Below is a small trained network, with its code and all its weights. Each question gives an input and a class and asks what happens when units are switched off, that is, made to give their printed mean instead of their output.

import numpy as np


def w(rows, s, z=0):
    codes = np.array(rows[::2]) - 128.0
    scale = np.full(codes.shape[1], s)
    scale[-1] = z or s
    return codes * scale


def norm(h):
    return h / np.sqrt((h * h).mean(-1, keepdims=True) + 1e-5)


def f(y):
    return np.maximum(y, 0)


def log_softmax(a):
    a = a - a.max(-1, keepdims=True)
    return a - np.log(np.exp(a).sum(-1, keepdims=True))


def net(x, mask):
    res = np.array(x, float).reshape(1, 6) / 4 @ E
    u = 0
    for l in range(3):
        y = f(norm(res) @ A[l][:, :-1].T + A[l][:, -1])
        res = res + np.where(mask[u : u + 7], y, B[l][:, -1]) @ B[l][:, :-1]
        u += 7
    return log_softmax(norm(res)[-1] @ U[:, :-1].T + U[:, -1])


A, B = {}, {}
E = w([
[105,106,159,193,124,153],'x0',
[122,223,15,123,172,117],'x1',
[133,148,193,156,92,153],'x2',
[1,159,154,131,195,71],'x3',
[112,113,113,67,172,218],'x4',
[91,116,105,94,73,184],'x5',
],0.0038)
A[0] = w([
[235,53,10,58,56,161,89],'0.n1',
[96,185,96,96,85,220,129],'0.n2',
[117,145,245,175,112,196,156],'0.n3',
[212,48,120,244,103,42,4],'0.n4',
[193,132,195,118,152,20,144],'0.n5',
[104,230,2,118,132,87,86],'0.n6',
[203,147,71,247,48,155,49],'0.n7',
],0.0039,0.0027)
B[0] = w([
[252,89,185,88,156,104,254],'0.n1',
[136,104,117,185,110,49,202],'0.n2',
[159,33,3,116,81,164,216],'0.n3',
[161,208,176,110,59,101,175],'0.n4',
[165,104,49,189,128,104,214],'0.n5',
[124,174,128,185,179,132,245],'0.n6',
[158,230,194,93,38,100,187],'0.n7',
],0.0045,0.0029)
A[1] = w([
[131,54,168,168,122,153,123],'1.n1',
[149,227,82,125,169,103,111],'1.n2',
[140,168,88,105,132,136,102],'1.n3',
[65,157,142,76,135,129,33],'1.n4',
[61,116,104,94,150,160,94],'1.n5',
[2,157,145,109,119,129,17],'1.n6',
[47,160,145,52,180,157,4],'1.n7',
],0.006,0.0032)
B[1] = w([
[143,212,42,116,186,105,200],'1.n1',
[71,137,83,159,183,192,255],'1.n2',
[101,112,158,166,147,116,168],'1.n3',
[160,78,173,105,75,137,146],'1.n4',
[113,147,174,85,105,31,173],'1.n5',
[210,112,170,2,211,169,178],'1.n6',
[142,117,205,90,17,52,163],'1.n7',
],0.0046,0.0034)
A[2] = w([
[2,45,165,161,211,161,16],'2.n1',
[111,72,175,137,89,240,115],'2.n2',
[90,117,124,112,36,231,126],'2.n3',
[36,65,78,112,150,128,180],'2.n4',
[191,156,210,139,73,130,50],'2.n5',
[153,175,70,213,147,141,108],'2.n6',
[211,115,119,106,220,168,6],'2.n7',
],0.0052,0.0023)
B[2] = w([
[159,244,51,57,173,102,202],'2.n1',
[54,120,50,175,249,140,190],'2.n2',
[69,65,90,228,192,117,192],'2.n3',
[112,225,192,145,130,124,247],'2.n4',
[157,177,45,124,84,153,202],'2.n5',
[93,120,150,3,156,105,254],'2.n6',
[163,9,131,118,153,209,203],'2.n7',
],0.005,0.0027)
U = w([
[84,97,197,198,90,48,95],'0',
[76,109,235,18,118,117,91],'1',
[95,122,178,130,84,188,3],'2',
[217,56,81,88,175,185,176],'3',
[47,214,93,113,208,102,180],'4',
[222,164,115,163,10,119,142],'5',
[54,59,82,203,138,197,104],'6',
],0.012,0.0066)

Each question gives the input, the list of numbers given to net, and the class t.
The units are the neurons (one row each of A and B). Each row of codes is followed by its name. A weight is (code - 128) times the scale printed after its matrix; where a second scale follows, it is the last column's (A, B and U).
mask holds one flag per neuron, layer by layer. A switched-off neuron (its flag False) gives its mean, the last column of its row in B, instead of its output. The means were averaged over made-up inputs and are rounded, as every weight is.
A unit's drop is (log p(t) with every unit on - log p(t) with that unit switched off) / (log p(t) with every unit on - log p(t) with every unit switched off).
The circuit of an input: a set's keep is (log p(t) with only the set's units on - log p(t) with every unit switched off) / (log p(t) with every unit on - log p(t) with every unit switched off). Starting from the 12 units with the biggest drops (on a tie, the unit counted first), units are removed one at a time, each time the one whose removal leaves the highest keep (on an exact tie, the one counted first), for as long as the keep stays at least 0.8.
circuit, biggest first: the units of the circuit, biggest drop first
unit that matters most: the unit with the biggest drop
k most important neurons: the k neurons with the biggest drops, biggest first
k most important neurons of layer l: the k neurons of layer l with the biggest drops, biggest first
drop when u is switched off: that unit's drop, to one decimal
input [5,-7,8,2,7,-8], class 3: 2 most important neurons of layer 2 : (2.n7 2.n1)
input [4,-8,-1,5,-4,3], class 4: circuit, biggest first : (2.n1 1.n1)
input [4,3,7,7,4,5], class 1: circuit, biggest first : (1.n6 1.n7)
input [6,-4,0,7,-3,-4], class 4: circuit, biggest first : (2.n1)
input [7,1,4,-2,-2,4], class 6: 4 most important neurons : (2.n3 0.n3 0.n1 2.n2)
input [4,-6,-1,-1,0,-4], class 5: 4 most important neurons : (1.n2 0.n4 1.n6 0.n6)
input [7,-7,-7,0,5,1], class 4: 2 most important neurons : (0.n1 2.n1)
input [8,-7,-8,0,-4,2], class 5: 3 most important neurons of layer 0 : (0.n4 0.n6 0.n3)
input [2,-5,6,-1,7,-6], class 6: circuit, biggest first : (0.n1 2.n2)
input [0,-6,2,1,-7,-4], class 5: circuit, biggest first : (0.n4 2.n5)
input [-6,-7,7,2,-5,-8], class 5: 2 most important neurons : (2.n5 0.n4)
input [4,-4,-5,4,7,8], class 4: 2 most important neurons of layer 0 : (0.n7 0.n4)
input [4,-2,7,0,5,0], class 6: 2 most important neurons of layer 0 : (0.n3 0.n1)
input [-2,-8,3,8,-5,3], class 4: unit that matters most : 2.n1
input [5,-8,8,4,5,1], class 4: drop when 2.n1 is switched off : 0.4
input [4,-1,-5,-7,-2,-4], class 5: drop when 0.n4 is switched off : 0.2
input [8,-1,-6,-5,-3,0], class 5: drop when 1.n6 is switched off : 0.0
